Below is a small trained network, with its code and all its weights. Each question gives an input and a class and asks what happens when units are switched off, that is, made to give their printed mean instead of their output.

import numpy as np


def w(rows, s, z=0):
    codes = np.array(rows[::2]) - 128.0
    scale = np.full(codes.shape[1], s)
    scale[-1] = z or s
    return codes * scale


def norm(h):
    return h / np.sqrt((h * h).mean(-1, keepdims=True) + 1e-5)


def f(y):
    return y / 2 * (1 + np.tanh(0.7978845608 * (y + 0.044715 * y**3)))


def log_softmax(a):
    a = a - a.max(-1, keepdims=True)
    return a - np.log(np.exp(a).sum(-1, keepdims=True))


def net(x, mask):
    res = np.array(x, float).reshape(1, 6) / 4 @ E
    u = 0
    for l in range(4):
        y = f(norm(res) @ A[l][:, :-1].T + A[l][:, -1])
        res = res + np.where(mask[u : u + 4], y, B[l][:, -1]) @ B[l][:, :-1]
        u += 4
    return log_softmax(norm(res)[-1] @ U[:, :-1].T + U[:, -1])


A, B = {}, {}
E = w([
[76,121,134,116,90,133,84,156,121,98,154],'x0',
[90,145,149,173,27,125,195,158,138,198,118],'x1',
[111,73,74,190,157,134,117,131,130,184,125],'x2',
[110,90,128,173,119,102,190,143,39,186,150],'x3',
[132,127,135,74,145,246,212,117,96,135,152],'x4',
[185,115,163,134,124,78,142,154,122,163,236],'x5',
],0.012)
A[0] = w([
[122,126,152,152,13,61,156,166,128,151,121,38],'0.n0',
[47,61,52,113,179,90,105,100,117,115,124,252],'0.n1',
[60,254,61,124,109,145,106,66,134,128,92,7],'0.n2',
[92,108,126,235,75,30,152,234,157,123,117,214],'0.n3',
],0.0076,0.0031)
B[0] = w([
[114,89,150,176,181,78,90,91,111,185,164,186],'0.n0',
[160,94,115,151,141,128,99,95,98,201,159,213],'0.n1',
[71,46,166,75,157,134,108,106,118,81,135,162],'0.n2',
[96,249,188,199,91,64,77,70,112,165,177,254],'0.n3',
],0.012,0.0077)
A[1] = w([
[39,80,79,110,21,188,175,136,40,128,86,201],'1.n0',
[51,96,114,130,138,181,99,132,182,148,64,100],'1.n1',
[146,96,2,151,200,125,94,64,210,114,145,1],'1.n2',
[98,90,98,225,72,64,158,167,178,141,90,123],'1.n3',
],0.0085,0.0033)
B[1] = w([
[56,106,117,120,124,108,149,115,123,126,31,252],'1.n0',
[213,69,136,128,201,96,120,92,172,74,116,199],'1.n1',
[186,76,114,180,111,198,110,60,49,91,79,239],'1.n2',
[196,134,244,154,123,112,45,103,138,158,249,218],'1.n3',
],0.012,0.0044)
A[2] = w([
[92,167,164,57,68,179,80,160,141,79,63,27],'2.n0',
[168,190,254,35,108,65,56,161,229,50,106,132],'2.n1',
[188,87,71,112,218,109,98,154,35,101,204,146],'2.n2',
[156,95,145,150,58,149,169,210,137,193,84,251],'2.n3',
],0.0083,0.0032)
B[2] = w([
[98,101,82,116,110,134,120,85,151,44,119,156],'2.n0',
[6,125,60,153,158,177,143,120,128,73,220,251],'2.n1',
[108,88,179,79,156,131,132,87,194,115,50,254],'2.n2',
[146,144,105,117,144,79,180,83,104,186,132,153],'2.n3',
],0.015,0.0062)
A[3] = w([
[170,88,129,75,211,152,136,130,139,142,108,86],'3.n0',
[190,195,158,98,66,159,106,222,85,140,106,2],'3.n1',
[78,128,74,200,159,195,247,146,107,183,119,200],'3.n2',
[111,127,125,87,147,103,134,92,74,134,168,88],'3.n3',
],0.012,0.0083)
B[3] = w([
[101,70,188,146,153,99,85,38,150,94,49,241],'3.n0',
[153,153,174,73,158,147,99,140,97,124,157,123],'3.n1',
[152,117,142,61,145,58,110,125,73,245,98,254],'3.n2',
[109,89,90,77,129,77,158,134,139,76,100,163],'3.n3',
],0.013,0.006)
U = w([
[18,142,79,77,150,181,92,111,181,57,227,125],'0',
[147,195,126,84,154,195,196,198,125,142,93,26],'1',
[95,35,102,64,200,161,125,63,139,80,12,150],'2',
[116,158,74,71,112,123,200,152,45,213,125,58],'3',
[132,147,194,195,126,54,56,88,83,225,184,222],'4',
[200,250,188,125,46,234,114,217,128,69,97,2],'5',
],0.013,0.009)

Each question gives the input, the list of numbers given to net, and the class t.
The units are the neurons (one row each of A and B). Each row of codes is followed by its name. A weight is (code - 128) times the scale printed after its matrix; where a second scale follows, it is the last column's (A, B and U).
mask holds one flag per neuron, layer by layer. A switched-off neuron (its flag False) gives its mean, the last column of its row in B, instead of its output. The means were averaged over made-up inputs and are rounded, as every weight is.
A unit's drop is (log p(t) with every unit on - log p(t) with that unit switched off) / (log p(t) with every unit on - log p(t) with every unit switched off).
The circuit of an input: a set's keep is (log p(t) with only the set's units on - log p(t) with every unit switched off) / (log p(t) with every unit on - log p(t) with every unit switched off). Starting from the 12 units with the biggest drops (on a tie, the unit counted first), units are removed one at a time, each time the one whose removal leaves the highest keep (on an exact tie, the one counted first), for as long as the keep stays at least 0.8.
circuit, biggest first: the units of the circuit, biggest drop first
top k neurons: the k neurons with the biggest drops, biggest first
top k neurons in layer l: the k neurons of layer l with the biggest drops, biggest first
drop when u is switched off: that unit's drop, to one decimal
input [7,-6,-6,4,2,5], class 2: top 3 neurons -> (0.n3, 2.n2, 1.n3)
input [4,-7,-6,-8,0,0], class 0: circuit, biggest first -> (2.n1)
input [-1,-3,-8,4,1,1], class 0: circuit, biggest first -> (0.n1, 2.n1)
input [5,2,0,6,4,-4], class 3: top 2 neurons in layer 3 -> (3.n2, 3.n0)
input [8,-5,-1,6,5,-2], class 3: top 3 neurons in layer 1 -> (1.n0, 1.n1, 1.n3)
input [0,-4,-5,-6,-6,-6], class 0: top 2 neurons -> (2.n1, 0.n0)
input [-3,1,0,2,8,7], class 3: top 2 neurons in layer 0 -> (0.n0, 0.n1)
input [0,2,3,-1,2,-1], class 2: top 2 neurons -> (0.n3, 1.n1)
input [-5,0,-1,-6,-2,4], class 0: top 2 neurons -> (0.n1, 0.n0)
input [3,-7,2,-3,-6,8], class 2: top 2 neurons -> (2.n2, 0.n3)
input [-3,-2,6,2,0,1], class 2: top 3 neurons -> (2.n2, 0.n3, 3.n0)
input [2,-6,2,8,-1,2], class 2: drop when 2.n2 is switched off -> 0.7
input [-7,7,2,7,5,-6], class 3: drop when 2.n3 is switched off -> 0.2
input [3,-5,8,7,7,1], class 2: drop when 2.n2 is switched off -> 0.5
input [-2,-7,6,-1,3,5], class 2: drop when 0.n3 is switched off -> 0.0
input [8,2,-4,1,8,1], class 3: top neuron -> (2.n2)
